fadi: [139 173 139 156 155]
fafek: [117 171 118 102  74]
rir: [139 113 139 156 155]
mav: [213 165 149 126 131]
dok: [145 165 149 126 131]
diff fafek: [117 171 118 101  74]
4, [102]
diff mav: [214 165 149 126 131]
1, [213]
find: [213 165 150 126 131]
mav
find: [141 113 141 156 156]
rir
diff dok: [145 165 149 127 131]
4, [126]

depav: [157 177 144 108 149 135 128 124 155 146 176 112 158 110 155 102 173 174]
fadi: [206 122  95 140  91 109 144 108 119 116 206 147 140 107 150 150 118  99]
memik: [139 102 125 143 118 147  93 105 110 143 136 147 140 107 150 125 139 136]
Rof: [206 122  95 140  91 109 144 108 119 116 206  94 199 183 162  93 169 125]
find: [205 123  95 140  91 110 143 107 119 115 205  93 199 183 163  92 169 126]
Rof
diff fadi: [206 122  95 140  91 109 144 108 119 116 206 147 140 107 149 150 118  99]
15, [150]
diff fadi: [205 122  95 140  91 109 144 108 119 116 206 147 140 107 150 150 118  99]
1, [206]
diff depav: [157 177 144 108 149 135 128 124 156 146 176 112 158 110 155 102 173 174]
9, [155]

Rof: [109 150 167 124 137 117 115 130]
rir: [109 150 217 124 137 117 115 130]
nelov: [109 150 167 124 137 117 115 146]
pego: [167 131 154 126  88 161  41  97]
memik: [ 64 162 201 172 133  82  87  79]
find: [166 131 154 126  88 161  43  97]
pego
find: [ 65 163 201 171 132  83  89  78]
memik
diff memik: [ 64 162 201 172 133  82  87  78]
8, [79]
diff memik: [ 65 162 201 172 133  82  87  79]
1, [64]
find: [109 150 167 125 137 117 115 146]
nelov

depav: [230 112 152 132 118  87 100 202]
pego: [209 109 175 144 141 101 136 193]
Famep: [230 112 152 132 118  87 144 202]
find: [209 109 175 142 141 101 136 193]
pego
diff Famep: [230 112 153 132 118  87 144 202]
3, [152]
diff pego: [209 109 175 144 140 101 136 193]
5, [141]
diff pego: [208 109 175 144 141 101 136 193]
1, [209]
diff Famep: [229 112 152 132 118  87 144 202]
1, [230]

zuga: [119 124 150 163 140 191 151 147 170 118 125 128 104 128 155 151 122 133
 109]
rir: [ 77 174 156 152 101 163 171 118 187  70 109  73  41  61 192 162 156 172
  45]
memik: [172 147 104  85 133  37 100 118  66 178 156 157 204 160  91 103 154 129
 197]
Famep: [ 79 133 160 180 121 182 183 162 182  65 101 124  94  77 162 169 119 174
  53]
depav: [189 150 152  81 124  64 124  82 121 179 201 103 131 171 131 101 137 125
 160]
fadi: [ 84 140 142 176 128 191 162 159 172  83  93 127  96  87 164 167 138 158
  80]
dok: [168 116 136 112 141 142 109 104 134 171 164 115 115 176 131 110 119  91
 161]
fafek: [131 133 137 122 120  74 148 138 112 117 139 146 167 117 110 128 123 161
 120]
nelov: [144 113  80 111 147 148  67 121  91 173 110 141 144 164 107 108 140  70
 194]
diff Famep: [ 79 133 160 180 121 182 183 162 182  65 101 125  94  77 162 169 119 174
  53]
12, [124]
find: [173 147 105  86 132  37  99 117  67 178 156 157 204 160  92 104 155 128
 197]
memik

zuga: [118 196 124 114 139 189 162 133  97 115 163 189 116 143  50 113 105 141
 135 133 126 144 171 153  64  86 187 127 210 201 207 189 175 102 155]
mav: [178  53  56 140 176  69 137  48 179 147 128  72 138 143 133 165 140  94
 142  44  84  58 131 132 166 225  51 156  63  87  22 155 123 108 120]
fadi: [118 179 151 110  92 172 126 169 123  95 138 169 121 139  88  80 132 143
 132 182 142 147 138 137  90  72 203 112 180 161 197 164 172 136 144]
Famep: [182  53  48 123 154  71 120  50 197 126 117  81 127 159 125 142 135  92
 154  57  95  43 128 125 166 218  72 158  63  84  29 174 143 122 107]
rir: [153  73  68  95 138  93  85  66 182 126  77 139  88 189 165 157  65 113
 183  82 175  63 128  97 188 198  90 186  80 108  80 150 130 178  52]
nelov: [166 179 151 110  92 172 126 169 123 119 138 169 121 139  88  80 132 143
 132 182 142 147 117 137  90  72 203 112 180 161 197 155 172 136 144]
find: [178  52  56 140 177  69 138  48 179 147 129  72 139 143 133 165 141  94
 142  44  84  58 131 132 166 224  51 155  63  87  22 155 124 107 120]
mav
diff mav: [178  53  56 140 176  69 136  48 179 147 128  72 138 143 133 165 140  94
 142  44  84  58 131 132 166 225  51 156  63  87  22 155 123 108 120]
7, [137]
diff fadi: [118 179 151 110  92 172 126 169 123  95 138 169 121 139  88  80 132 143
 132 182 142 147 138 137  89  72 203 112 180 161 197 164 172 136 144]
25, [90]
diff fadi: [118 179 151 110  92 172 126 169 123  95 138 169 121 139  88  80 132 143
 132 182 142 147 138 137  90  72 203 112 180 161 197 164 172 136 143]
35, [144]
find: [116 196 124 115 138 190 162 133  97 114 162 190 116 142  49 113 104 141
 137 132 128 145 172 154  65  87 188 128 212 201 207 190 175 102 153]
zuga

memik: [ 63  98 183 168 103  43]
rir: [115 104 161 100 108 101]
fadi: [143  86 100 112 176 110]
diff memik: [ 63  98 183 167 103  43]
4, [168]
diff fadi: [142  86 100 112 176 110]
1, [143]
diff fadi: [144  86 100 112 176 110]
1, [143]
diff memik: [ 63  98 183 168 103  42]
6, [43]

zuga: [ 68 105 142  75 125  74 156 130 114 212 163]
pego: [ 68 105 141  75 125  74 156 130 114 212 163]
Famep: [ 68 105 142  75 125  74 125  47 154 123 119]
fafek: [ 68 105 142  75 125  74 125  47 154 120 119]
find: [ 68 105 141  75 125  74 156 130 114 212 163]
pego
find: [ 68 105 142  75 125  74 125  47 154 119 119]
fafek
find: [ 68 105 141  75 124  74 125  47 154 124 119]
Famep

mav: [173  64 136  78 131 152 201 182 158 157]
memik: [152 131 136  91 137 168 137 127 102 171]
depav: [154  94 108 117 131 106 116 150 119  60]
dok: [149 117 108 117 117 139 157 161 134 145]
nelov: [142 172 151  45 134 116 140  70 119 108]
diff memik: [152 131 136  91 137 169 137 127 102 171]
6, [168]
diff nelov: [142 172 151  45 134 115 140  70 119 108]
6, [116]
diff nelov: [142 172 152  45 134 116 140  70 119 108]
3, [151]
diff mav: [173  64 137  78 131 152 201 182 158 157]
3, [136]
diff depav: [154  94 109 117 131 106 116 150 119  60]
3, [108]

mav: [118 114 126 126 218 121 181 163 123 211 205]
rir: [142 131 134 133  88 132 106 109 133  90  87]
Rof: [113 117 116 119  82 113 131 112 119  80  75]
nelov: [121 122 120 124 169 120 147 150 123 170 185]
dok: [130 131 133 134 136 145 126 127 137 130 125]
depav: [122 123 123 124 128 118 128 133 121 126 122]
fadi: [115 120 122 124 137 121 136 134 121 140 144]
Famep: [ 79 103 106  98 126  84 129 123  70 128 121]
zuga: [129 131 132 129 129 120 129 124 124 132 126]
fafek: [130 127 133 130 190 128 154 158 126 178 186]
memik: [116 116 118 123  89 110 111 108 117  95  95]
pego: [113 117 116 119  82 113 102 112 119  80  75]
diff dok: [130 131 133 134 135 145 126 127 137 130 125]
5, [136]
diff pego: [113 117 116 119  83 113 102 112 119  80  75]
5, [82]
find: [121 122 120 124 169 121 147 150 123 170 186]
nelov
find: [129 127 133 130 191 129 154 158 125 178 187]
fafek

Famep: [123 111 141 110 127 156]
memik: [115  98 150  96 119 127]
pego: [106  30 126 141 122  96]
dok: [107 116 138 114 124 119]
rir: [107 116 138 114 119 154]
Rof: [106  30 126 141 122 156]
depav: [166 123  94 120 112 121]
diff rir: [107 115 138 114 119 154]
2, [116]
diff depav: [165 123  94 120 112 121]
1, [166]
find: [106 116 137 114 123 118]
dok
diff Rof: [106  30 126 141 122 157]
6, [156]
diff Rof: [106  31 126 141 122 156]
2, [30]

rir: [148 149 144 129 123 161 166  83 112 157 112 134  89 162]
depav: [144 108 123 118 173 101  78 190 158 105 118 155 178 111]
pego: [176  86  41 158 124  98  89 117 105  86 128 145 177 125]
dok: [ 82 136 157 137 109 123 123 175 145 125 180  93 123  99]
diff depav: [144 108 123 118 173 101  78 190 159 105 118 155 178 111]
9, [158]
find: [ 83 135 157 137 109 123 123 175 145 124 179  94 123 100]
dok

fafek: [108 148 132 128 173  75  67  56 123 126]
fadi: [183 175 196 103  91 147  97 117 183 125]
Rof: [ 79  96 106 136 148 136 126 139 149 173]
depav: [ 64 106 121 135 142 162 139 150 141 182]
dok: [192 170 206  92  82 151  92 121 188 117]
zuga: [ 91 123 146 146  91 119 173 108  93 126]
mav: [178  96 145  54  51 153 121 136 158  87]
memik: [103 120 133 139  90 121 170 126  94 130]
Famep: [100 120 124 129  93  93 126  88 114 118]
nelov: [104 135 118 154 125 188 143 191  74  99]
pego: [140  95 165 174 203  67  68  84 131 127]
rir: [120 126 143 145 216 106  71  90 113 157]
diff dok: [192 171 206  92  82 151  92 121 188 117]
2, [170]
find: [ 91 123 146 146  91 119 172 107  93 126]
zuga

zuga: [129 154 159 122 117 117]
pego: [161 153 110 134 133  95]
Rof: [140 160 150 127 123 113]
depav: [110 140 170 120 111 135]
nelov: [183 136  46 175 152 143]
fafek: [139 141 119 156 121 143]
rir: [102 110 140 135 115 155]
Famep: [160 160 121 130 137  96]
fadi: [187 127  31 169 163 152]
memik: [110 140 170 120 111 124]
dok: [129 123 116 146 127 133]
mav: [142 136 111 147 132 115]
find: [182 137  46 175 152 144]
nelov
find: [157 159 121 131 137  95]
Famep
diff fafek: [139 140 119 156 121 143]
2, [141]
diff rir: [102 110 140 135 115 154]
6, [155]
find: [140 141 119 157 120 143]
fafek

mav: [189  69  91  80]
zuga: [119 135 141  53]
rir: [189  69 150 140]
depav: [232 215 131 177]
fadi: [ 59  52 127 202]
fafek: [189  69 125 140]
nelov: [119 135 116  53]
diff mav: [189  70  91  80]
2, [69]
diff fadi: [ 58  52 127 202]
1, [59]

